Below is a small trained network, with its code and all its weights. Each question gives an input and a target symbol and asks what happens when units are switched off, that is, made to give their printed mean instead of their output.

import numpy as np


def w(rows, s, z=0):
    codes = np.array(rows[::2]) - 128.0
    scale = np.full(codes.shape[1], s)
    scale[-1] = z or s
    return codes * scale


def norm(h):
    return h / np.sqrt((h * h).mean(-1, keepdims=True) + 1e-5)


def f(y):
    return np.maximum(y, 0)


def softmax(a):
    e = np.exp(a - a.max(-1, keepdims=True))
    return e / e.sum(-1, keepdims=True)


def log_softmax(a):
    a = a - a.max(-1, keepdims=True)
    return a - np.log(np.exp(a).sum(-1, keepdims=True))


def net(x, mask):
    ids = ['ΓΔΛΞΨαβηθπστφω'.index(c) for c in x.split()]
    T = len(ids)
    res = E[ids] + P[:T]
    r = norm(res)
    for j in range(3):
        rows = slice(3 * j, 3 * j + 3)
        q, k, v = (r @ M[0][rows].T for M in (Q, K, V))
        z = softmax(np.where(np.tri(T) > 0, q @ k.T / 3**0.5, -1e9)) @ v
        o = O[0][rows]
        res = res + np.where(mask[j], z, o[:, -1]) @ o[:, :-1]
    y = f(norm(res) @ A[0][:, :-1].T + A[0][:, -1])
    res = res + np.where(mask[3:11], y, B[0][:, -1]) @ B[0][:, :-1]
    return log_softmax(norm(res)[-1] @ U[:, :-1].T + U[:, -1])


Q, K, V, O, A, B = {}, {}, {}, {}, {}, {}
E = w([
[190,56,125,148],'Γ',
[200,59,122,144],'Δ',
[80,135,95,91],'Λ',
[85,134,77,109],'Ξ',
[175,45,110,152],'Ψ',
[160,82,183,9],'α',
[91,123,105,111],'β',
[98,154,67,93],'η',
[145,46,129,150],'θ',
[183,116,63,112],'π',
[100,171,137,95],'σ',
[113,167,7,192],'τ',
[111,211,252,182],'φ',
[57,63,93,61],'ω',
],0.016)
P = w([
[61,174,84,158],'0',
[74,179,86,156],'1',
[141,204,81,148],'2',
[173,179,73,138],'3',
[222,1,127,248],'4',
[228,126,63,119],'5',
[248,153,38,102],'6',
],0.0043)
Q[0] = w([
[115,101,99,130],'head 1',
[108,101,74,187],'head 1',
[155,155,57,156],'head 1',
[99,84,126,135],'head 2',
[81,136,245,202],'head 2',
[76,112,176,141],'head 2',
[169,69,129,160],'head 3',
[128,155,185,160],'head 3',
[153,37,131,45],'head 3',
],0.013)
K[0] = w([
[34,134,135,200],'head 1',
[186,128,101,129],'head 1',
[151,211,152,246],'head 1',
[145,161,131,164],'head 2',
[69,142,72,249],'head 2',
[124,182,38,195],'head 2',
[140,189,140,70],'head 3',
[73,130,180,171],'head 3',
[145,43,138,55],'head 3',
],0.012)
V[0] = w([
[143,76,154,14],'head 1',
[187,150,148,5],'head 1',
[185,134,168,192],'head 1',
[153,44,38,124],'head 2',
[106,46,152,37],'head 2',
[142,72,174,81],'head 2',
[179,144,179,26],'head 3',
[41,156,190,174],'head 3',
[152,162,111,214],'head 3',
],0.013)
O[0] = w([
[8,170,52,78,106],'head 1',
[57,201,21,136,120],'head 1',
[92,233,223,68,55],'head 1',
[112,41,115,186,234],'head 2',
[5,93,113,127,158],'head 2',
[4,147,164,145,112],'head 2',
[26,255,123,94,91],'head 3',
[109,87,178,8,2],'head 3',
[221,157,232,159,124],'head 3',
],0.0082,0.0057)
A[0] = w([
[137,110,82,99,110],'neuron 1',
[186,156,175,143,181],'neuron 2',
[181,177,67,166,142],'neuron 3',
[67,101,145,42,254],'neuron 4',
[200,114,113,92,127],'neuron 5',
[147,194,72,119,98],'neuron 6',
[78,61,190,79,97],'neuron 7',
[116,9,183,138,130],'neuron 8',
],0.011,0.0047)
B[0] = w([
[85,125,82,38,171],'neuron 1',
[30,135,172,78,202],'neuron 2',
[136,165,105,14,254],'neuron 3',
[134,182,98,192,185],'neuron 4',
[137,224,172,159,211],'neuron 5',
[122,103,151,104,171],'neuron 6',
[155,139,90,95,146],'neuron 7',
[115,194,103,8,247],'neuron 8',
],0.011,0.006)
U = w([
[20,151,108,125,191],'Γ',
[81,146,145,182,253],'Δ',
[143,67,136,137,122],'Λ',
[131,145,135,136,33],'Ξ',
[132,197,229,107,240],'Ψ',
[251,144,171,161,111],'α',
[78,83,55,99,69],'β',
[218,144,52,224,151],'η',
[172,227,67,43,151],'θ',
[159,139,99,131,45],'π',
[122,37,140,59,88],'σ',
[152,87,107,90,31],'τ',
[108,111,167,125,81],'φ',
[163,124,110,136,42],'ω',
],0.012,0.0034)

Each question gives the input, a string of symbols that net reads in full, and the target symbol t.
The units are the heads (3 rows each of Q, K, V and O) and the neurons (one row each of A and B). Each row of codes is followed by its name. A weight is (code - 128) times the scale printed after its matrix; where a second scale follows, it is the last column's (O, A, B and U).
mask holds one flag per unit, heads first, then neurons. A switched-off unit (its flag False) gives its mean, the last column of its rows in O or B, instead of its output. The means were averaged over made-up inputs and are rounded, as every weight is.
A unit's drop is (log p(t) with every unit on - log p(t) with that unit switched off) / (log p(t) with every unit on - log p(t) with every unit switched off).
The circuit of an input: a set's keep is (log p(t) with only the set's units on - log p(t) with every unit switched off) / (log p(t) with every unit on - log p(t) with every unit switched off). Starting from all 11 units, units are removed one at a time, each time the one whose removal leaves the highest keep (on an exact tie, the one counted first), for as long as the keep stays at least 0.8.
units of the circuit, in order: the units of the circuit, biggest drop first
top k neurons: the k neurons with the biggest drops, biggest first
heads that matter: for each layer, one digit per head in row order, 1 if its drop is at least 0.15 and else 0, layers parted by /
input Ψ π β φ σ τ, target Ψ: units of the circuit, in order => [head 1; neuron 2; head 3]
input Ξ σ σ Γ, target θ: top neuron => [neuron 5]
input σ Ξ Ξ τ Ξ π, target α: heads that matter => 100
input φ Ψ φ Λ Ψ, target Ψ: units of the circuit, in order => [head 1; head 2; neuron 2]
input Ψ Ξ θ, target σ: top 2 neurons => [neuron 8; neuron 4]
input Ψ Λ σ Ψ, target θ: top 2 neurons => [neuron 8; neuron 5]
input Ξ Δ π α θ η ω, target Γ: heads that matter => 010
input θ α τ Λ Ξ, target Γ: heads that matter => 011
input θ θ β, target σ: heads that matter => 111
input Δ θ θ, target σ: units of the circuit, in order => [head 2; head 1; neuron 8; head 3]
input β σ φ Ξ, target Ψ: units of the circuit, in order => [head 1; neuron 2]
input σ α σ σ θ, target Γ: heads that matter => 001
input σ π Δ σ σ θ Δ, target θ: units of the circuit, in order => [neuron 3; head 1]
input Ψ π θ, target η: heads that matter => 011
input Ξ θ π σ β θ π, target η: top 2 neurons => [neuron 8; neuron 2]
input Γ π Λ, target η: units of the circuit, in order => [head 3; neuron 8]
input π θ Λ σ Δ, target θ: heads that matter => 001
input τ Ψ π η φ Ψ Ξ, target Ψ: heads that matter => 100
input α Δ σ π Δ σ Λ, target Γ: heads that matter => 010
input π π Γ Γ, target η: units of the circuit, in order => [head 3]
input Λ Δ Λ θ Γ, target σ: top neuron => [neuron 8]
